The symbols move the units like this.
z733 g z705
z733 y z989
z733 h z617
z733 x z68
z733 b z797
z733 s z860
z814 g z536
z814 y z264
z814 h z818
z814 x z715
z814 b z959
z814 s z781
z818 g z264
z818 y z119
z818 h z715
z818 x z797
z818 b z719
z818 s z420
z264 g z781
z264 y z420
z264 h z119
z264 x z282
z264 b z435
z264 s z818
z587 g z458
z587 y z565
z587 h z309
z587 x z933
z587 b z336
z587 s z545
z536 g z378
z536 y z781
z536 h z264
z536 x z119
z536 b z646
z536 s z814
z378 g z122
z378 y z814
z378 h z781
z378 x z420
z378 b z309
z378 s z536
z832 g z261
z832 y z353
z832 h z787
z832 x z860
z832 b z420
z832 s z909
z353 g z909
z353 y z705
z353 h z733
z353 x z617
z353 b z715
z353 s z787
z646 g z309
z646 y z933
z646 h z435
z646 x z122
z646 b z188
z646 s z959
z933 g z959
z933 y z719
z933 h z453
z933 x z536
z933 b z758
z933 s z435
z797 g z282
z797 y z261
z797 h z832
z797 x z787
z797 b z781
z797 s z623
z537 g z467
z537 y z59
z537 h z298
z537 x z864
z537 b z721
z537 s z428
z336 g z773
z336 y z520
z336 h z674
z336 x z758
z336 b z691
z336 s z935
z674 g z520
z674 y z99
z674 h z758
z674 x z545
z674 b z665
z674 s z188
z540 g z744
z540 y z185
z540 h z659
z540 x z537
z540 b z978
z540 s z916
z282 g z698
z282 y z623
z282 h z261
z282 x z353
z282 b z814
z282 s z797
z223 g z196
z223 y z702
z223 h z263
z223 x z336
z223 b z87
z223 s z665
z304 g z68
z304 y z397
z304 h z735
z304 x z994
z304 b z705
z304 s z437
z787 g z353
z787 y z733
z787 h z860
z787 x z45
z787 b z698
z787 s z705
z453 g z719
z453 y z378
z453 h z536
z453 x z264
z453 b z545
z453 s z122
z261 g z623
z261 y z909
z261 h z353
z261 x z733
z261 b z818
z261 s z832
z691 g z722
z691 y z223
z691 h z665
z691 x z902
z691 b z59
z691 s z196
z773 g z902
z773 y z935
z773 h z520
z773 x z99
z773 b z722
z773 s z336
z721 g z824
z721 y z540
z721 h z916
z721 x z650
z721 b z397
z721 s z744
z824 g z779
z824 y z744
z824 h z540
z824 x z659
z824 b z437
z824 s z721
z902 g z263
z902 y z336
z902 h z935
z902 x z188
z902 b z22
z902 s z773
z520 g z935
z520 y z188
z520 h z99
z520 x z587
z520 b z223
z520 s z674
z702 g z665
z702 y z902
z702 h z773
z702 x z520
z702 b z864
z702 s z263
z188 g z674
z188 y z758
z188 h z458
z188 x z565
z188 b z702
z188 s z99
z935 g z336
z935 y z674
z935 h z188
z935 x z458
z935 b z196
z935 s z520
z122 g z453
z122 y z536
z122 h z814
z122 x z818
z122 b z565
z122 s z378
z735 g z397
z735 y z158
z735 h z994
z735 x z824
z735 b z989
z735 s z978
z326 g z87
z326 y z245
z326 h z22
z326 x z196
z326 b z659
z326 s z864
z617 g z989
z617 y z57
z617 h z68
z617 x z397
z617 b z832
z617 s z45
z185 g z916
z185 y z650
z185 h z467
z185 x z59
z185 b z994
z185 s z659
z196 g z691
z196 y z665
z196 h z702
z196 x z773
z196 b z298
z196 s z223
z665 g z223
z665 y z263
z665 h z902
z665 x z935
z665 b z326
z665 s z702
z87 g z298
z87 y z864
z87 h z245
z87 x z691
z87 b z185
z87 s z326
z158 g z978
z158 y z881
z158 h z779
z158 x z744
z158 b z45
z158 s z994
z437 g z304
z437 y z735
z437 h z978
z437 x z881
z437 b z733
z437 s z397
z722 g z22
z722 y z196
z722 h z223
z722 x z263
z722 b z428
z722 s z691
z397 g z437
z397 y z978
z397 h z158
z397 x z779
z397 b z860
z397 s z735
z994 g z158
z994 y z779
z994 h z824
z994 x z540
z994 b z57
z994 s z881
z467 g z650
z467 y z428
z467 h z59
z467 x z326
z467 b z824
z467 s z537
z263 g z702
z263 y z773
z263 h z336
z263 x z674
z263 b z245
z263 s z902
z881 g z994
z881 y z824
z881 h z721
z881 x z916
z881 b z68
z881 s z779
z565 g z545
z565 y z646
z565 h z959
z565 x z719
z565 b z520
z565 s z309
z420 g z818
z420 y z715
z420 h z698
z420 x z623
z420 b z453
z420 s z119
z860 g z733
z860 y z617
z860 h z45
z860 x z304
z860 b z623
z860 s z989
z435 g z933
z435 y z453
z435 h z122
z435 x z814
z435 b z458
z435 s z719
z916 g z540
z916 y z659
z916 h z650
z916 x z428
z916 b z158
z916 s z185
z959 g z646
z959 y z435
z959 h z719
z959 x z378
z959 b z99
z959 s z933
z68 g z57
z68 y z437
z68 h z397
z68 x z158
z68 b z787
z68 s z304
z99 g z188
z99 y z458
z99 h z587
z99 x z309
z99 b z263
z99 s z758
z298 g z59
z298 y z326
z298 h z864
z298 x z722
z298 b z916
z298 s z87
z779 g z881
z779 y z721
z779 h z744
z779 x z185
z779 b z304
z779 s z824
z864 g z326
z864 y z22
z864 h z722
z864 x z223
z864 b z650
z864 s z245
z45 g z617
z45 y z68
z45 h z304
z45 x z735
z45 b z909
z45 s z57
z119 g z420
z119 y z698
z119 h z282
z119 x z261
z119 b z122
z119 s z715
z705 g z787
z705 y z860
z705 h z989
z705 x z57
z705 b z282
z705 s z733
z909 g z832
z909 y z787
z909 h z705
z909 x z989
z909 b z119
z909 s z353
z650 g z659
z650 y z537
z650 h z428
z650 x z87
z650 b z779
z650 s z467
z57 g z45
z57 y z304
z57 h z437
z57 x z978
z57 b z353
z57 s z68
z719 g z435
z719 y z122
z719 h z378
z719 x z781
z719 b z587
z719 s z453
z22 g z245
z22 y z691
z22 h z196
z22 x z702
z22 b z537
z22 s z722
z245 g z864
z245 y z722
z245 h z691
z245 x z665
z245 b z467
z245 s z22
z623 g z797
z623 y z832
z623 h z909
z623 x z705
z623 b z264
z623 s z261
z309 g z565
z309 y z959
z309 h z933
z309 x z453
z309 b z674
z309 s z646
z659 g z185
z659 y z467
z659 h z537
z659 x z298
z659 b z881
z659 s z650
z428 g z537
z428 y z298
z428 h z87
z428 x z245
z428 b z744
z428 s z59
z458 g z758
z458 y z545
z458 h z565
z458 x z959
z458 b z773
z458 s z587
z715 g z119
z715 y z282
z715 h z797
z715 x z832
z715 b z378
z715 s z698
z989 g z860
z989 y z45
z989 h z57
z989 x z437
z989 b z261
z989 s z617
z781 g z814
z781 y z818
z781 h z420
z781 x z698
z781 b z933
z781 s z264
z758 g z99
z758 y z587
z758 h z545
z758 x z646
z758 b z902
z758 s z458
z59 g z428
z59 y z87
z59 h z326
z59 x z22
z59 b z540
z59 s z298
z978 g z735
z978 y z994
z978 h z881
z978 x z721
z978 b z617
z978 s z158
z698 g z715
z698 y z797
z698 h z623
z698 x z909
z698 b z536
z698 s z282
z545 g z587
z545 y z309
z545 h z646
z545 x z435
z545 b z935
z545 s z565
z744 g z721
z744 y z916
z744 h z185
z744 x z467
z744 b z735
z744 s z540

In the rows, zero is written as 525.

The rows follow the links: the fewer symbols apart two units are, the more alike their rows tend to be.

Unit, then a row for it; each showing differs a little:
z719 199,434,635,443,423,350,628,719,354,757,660,337,740,707,799,482,425,577,611,533,529,600,643,482,481,476,404,554,429,346,566,667,336,422,550,572,580,760,539,667,638,454,210,460,266,411,342,709,563,441,413,430,451,506
z781 404,506,599,556,488,368,578,535,432,619,829,400,566,796,794,443,696,819,716,525,524,561,479,548,585,467,270,596,464,585,366,768,508,607,507,473,606,913,605,605,630,421,380,260,425,400,490,569,692,473,388,575,489,568
z722 703,476,400,683,446,476,470,473,609,606,529,500,279,374,684,573,701,296,259,382,350,592,743,419,483,668,833,474,558,518,462,553,612,495,375,390,521,269,503,800,431,760,583,628,350,702,618,547,460,501,647,242,516,407
z715 590,579,636,676,557,430,554,439,490,483,766,631,395,665,562,366,608,787,711,438,584,570,386,443,714,421,242,610,425,573,397,629,657,683,558,596,628,774,566,573,626,464,524,27,475,482,548,503,728,636,343,760,529,526
z536 315,478,612,506,458,368,604,612,400,677,800,341,633,790,855,451,630,766,679,549,496,561,557,540,562,467,321,612,443,500,445,743,439,580,521,461,615,917,600,642,620,401,315,367,383,403,448,634,657,428,390,498,460,570
z196 708,453,390,707,499,489,413,534,585,612,541,538,314,450,654,566,687,331,252,479,373,625,824,453,541,717,775,446,580,572,553,469,595,453,338,277,581,352,478,787,428,762,572,632,360,718,624,596,518,494,643,205,538,463
z744 380,750,453,467,887,514,374,306,576,490,354,353,508,463,387,525,453,437,577,595,627,360,596,448,501,607,747,574,517,525,562,382,553,723,511,504,444,650,454,238,354,392,708,758,716,463,460,356,266,417,732,667,652,425
z832 754,646,687,637,590,619,606,682,567,539,606,774,468,513,410,301,420,598,700,497,626,480,417,414,751,418,264,591,289,363,573,344,555,570,563,669,596,514,587,629,558,441,606,175,707,641,513,482,545,714,354,868,396,498
z702 704,408,337,705,571,486,429,608,558,571,507,627,408,525,536,571,629,431,314,629,402,678,919,575,583,748,651,404,674,682,655,438,567,405,317,198,627,487,482,700,451,739,541,636,392,706,621,645,586,477,637,191,588,534
z188 438,220,332,521,464,467,548,557,438,390,438,774,626,428,260,688,400,578,484,625,479,753,652,761,492,626,438,368,773,740,716,595,536,312,571,526,530,496,473,396,592,688,403,509,238,530,490,672,717,567,475,308,690,616
z909 755,653,684,614,577,659,600,737,568,549,597,776,537,523,412,323,392,566,690,517,618,462,414,437,761,420,258,593,295,354,562,330,548,561,568,647,596,457,598,635,561,447,602,251,770,637,511,483,547,721,348,851,375,506
z650 423,726,230,481,750,474,532,304,663,554,489,473,572,242,506,651,563,399,680,528,368,309,579,628,419,583,737,591,509,555,457,569,620,699,599,559,245,499,550,310,259,552,694,801,679,531,480,342,289,444,635,539,548,392
z721 403,764,522,477,852,543,351,348,561,452,321,326,484,533,368,516,448,437,528,589,680,387,576,403,509,603,769,563,535,519,557,349,542,707,498,501,480,652,437,251,365,390,721,719,732,443,469,354,261,435,749,668,654,451
z420 509,544,628,635,521,399,566,453,481,512,808,514,457,720,665,407,675,827,717,459,569,589,408,502,676,420,258,618,445,607,354,733,632,690,541,544,624,847,600,580,639,438,464,108,435,452,547,525,718,557,369,693,527,564
z264 437,527,611,590,498,379,573,491,442,586,828,434,518,773,764,425,693,820,712,493,543,574,452,538,616,436,266,608,438,598,363,753,555,666,528,468,617,909,613,597,643,428,388,214,426,404,526,558,717,496,376,603,508,566
z537 475,663,217,485,628,459,571,284,672,562,547,502,524,169,560,677,618,393,637,459,296,326,542,618,370,575,746,593,494,556,393,640,635,696,600,577,236,396,569,377,284,625,685,777,623,568,523,368,320,466,606,483,531,393
z860 791,639,712,453,408,819,609,790,612,541,533,642,672,578,488,423,493,563,608,619,583,359,284,630,582,376,334,571,380,379,541,314,436,476,558,582,540,367,619,589,588,407,593,598,967,584,592,476,496,627,422,740,293,650

Each walk starts at a row. The symbols on each line, taken left to right, move it on to the next unit.
Each answer is a row, close to the row of the unit it stands for.
285,471,615,478,445,349,606,658,412,726,764,320,672,797,864,456,588,712,685,550,517,563,591,540,535,473,330,596,441,460,455,734,425,522,512,481,586,887,610,655,631,425,283,402,359,410,421,658,619,421,410,469,451,547
h b s y y y y s -> 482,531,597,621,512,383,566,460,464,554,817,488,468,750,724,424,695,850,726,487,548,573,413,530,652,434,259,626,443,624,364,733,595,674,534,495,630,891,592,580,631,418,432,156,432,421,538,541,724,541,375,653,530,568
b b y b y g b b -> 604,546,347,570,422,474,568,341,655,593,566,508,350,212,694,639,691,304,405,309,274,459,564,462,393,578,821,551,536,515,342,660,631,573,510,533,323,209,542,644,375,757,637,673,431,644,595,444,406,520,608,334,484,372
545,579,274,519,484,470,591,287,662,572,566,504,424,167,643,684,677,344,495,338,245,396,521,548,366,560,807,567,527,517,339,695,629,633,574,581,262,266,571,553,326,703,670,720,495,612,571,415,375,497,598,380,510,367
b h s x s h x -> 680,380,323,698,581,467,406,626,545,548,495,655,438,536,494,585,609,471,322,658,420,679,900,635,576,740,607,374,686,716,675,449,551,391,350,204,636,517,485,651,462,728,526,638,395,692,604,649,611,484,622,200,600,563
h x b s g y x y -> 271,233,459,422,390,404,623,575,369,464,408,658,678,425,345,653,264,485,476,507,548,737,578,585,443,522,436,406,652,541,699,641,438,277,658,720,509,454,459,459,658,628,302,421,117,463,382,686,643,582,416,390,628,531
523,615,265,506,528,463,586,275,683,564,562,510,459,169,617,692,653,353,559,368,250,350,515,575,361,559,782,580,527,538,345,680,645,645,584,588,241,303,570,484,310,678,672,742,558,595,557,382,355,476,601,415,501,379
x x b y y h -> 703,424,360,712,544,479,418,595,549,575,510,593,364,501,588,557,659,385,294,567,398,657,899,537,572,723,713,404,625,635,628,448,586,415,314,229,634,460,496,753,430,752,539,629,388,715,636,622,569,478,641,188,570,504
s y b y y -> 715,450,382,722,528,481,414,570,569,595,524,561,343,478,622,561,656,361,266,555,389,656,873,481,564,720,743,413,594,607,596,458,578,435,331,243,604,404,485,765,433,736,561,625,370,720,626,602,544,493,648,212,549,489
786,652,691,526,500,768,608,814,607,575,560,724,618,545,457,370,447,537,658,594,589,394,361,557,671,385,278,580,322,340,571,285,474,505,554,619,550,397,621,608,559,425,601,485,890,634,548,499,506,658,356,789,295,586
s y y g y x x s s -> 380,753,396,467,896,498,421,325,604,504,374,393,520,418,391,550,470,429,622,602,572,350,606,504,479,607,747,571,506,529,551,401,577,734,538,497,384,643,478,251,323,421,719,765,731,470,447,354,248,427,722,648,611,406
h h h x h b -> 576,564,316,555,428,457,569,318,641,587,562,505,379,194,673,660,688,323,449,328,242,420,543,497,377,565,815,569,510,517,348,690,645,605,538,568,294,227,565,597,362,726,649,695,460,624,586,434,382,499,592,365,492,374
797,655,696,489,443,785,609,817,608,562,533,679,650,567,468,401,464,540,641,588,578,370,319,593,628,397,312,568,338,364,561,290,444,464,538,585,541,375,635,602,575,419,590,552,942,618,569,488,496,623,388,764,307,620
b y s g b y g b -> 214,431,628,439,416,360,626,728,371,742,687,331,725,740,832,455,501,608,632,544,524,587,626,508,492,477,365,569,421,384,529,700,354,464,526,527,583,817,577,676,649,430,249,434,307,411,353,680,568,412,427,431,446,512
s b b y h y x -> 198,389,621,414,422,368,645,732,343,736,612,363,730,674,748,491,384,532,567,520,526,630,651,461,472,487,403,534,430,323,593,662,332,404,562,608,566,709,537,649,629,454,217,472,226,409,327,712,541,445,425,422,469,490
775,662,674,573,545,679,607,771,579,552,576,769,562,525,410,327,407,544,674,554,602,427,401,480,732,402,268,601,271,347,578,300,508,533,561,645,578,438,623,634,548,440,596,317,816,635,502,500,522,711,365,850,363,531
y h b b y s y s -> 688,615,654,690,603,510,576,524,543,486,688,733,400,580,429,331,497,681,708,431,627,555,392,393,771,415,256,602,343,496,486,481,630,641,570,658,617,635,578,616,591,452,568,46,563,582,518,475,640,712,329,852,482,473
y x g x g h h x -> 402,753,557,481,820,551,332,320,540,420,297,304,464,560,358,491,438,437,484,581,724,394,516,375,509,590,770,561,537,518,554,327,535,691,491,485,522,638,410,257,396,359,691,721,726,417,477,365,298,429,750,685,650,457
176,357,621,400,392,366,659,711,337,719,564,398,733,619,696,515,333,512,555,521,560,637,652,454,448,473,424,527,438,310,628,661,310,374,585,648,551,647,525,649,657,476,213,448,186,419,302,708,562,452,434,423,492,473
s b s g s b h -> 478,242,309,556,507,465,539,566,438,405,452,773,598,443,279,696,415,576,467,669,467,751,693,777,523,627,447,359,771,782,717,569,544,340,544,460,532,524,486,402,562,686,439,530,269,543,529,677,722,549,494,301,685,631
y g b h b h b b -> 383,733,300,480,844,486,476,323,637,538,428,442,577,314,432,597,503,426,678,575,463,309,611,566,468,602,750,584,507,534,503,486,595,721,567,522,304,597,508,241,263,469,708,791,718,509,430,352,251,433,666,607,588,415
659,346,320,688,584,463,430,634,526,513,491,679,474,528,448,614,590,507,371,685,413,719,879,663,576,718,577,374,713,746,706,461,576,401,370,214,623,551,479,610,477,727,518,625,389,676,590,657,645,472,603,181,618,589
y b h s g b s -> 629,533,366,590,415,461,543,345,654,589,557,495,306,256,694,634,694,298,358,313,280,482,616,436,407,587,829,530,530,515,363,648,639,558,478,497,387,216,529,706,390,765,611,662,389,665,609,474,415,516,610,312,502,373
x x x h x y y g -> 265,452,630,462,430,358,621,686,388,732,734,324,709,756,851,463,547,657,658,559,519,581,621,515,517,483,362,589,423,407,484,716,377,495,526,502,602,868,590,665,650,418,247,422,328,403,389,674,607,403,413,451,463,554
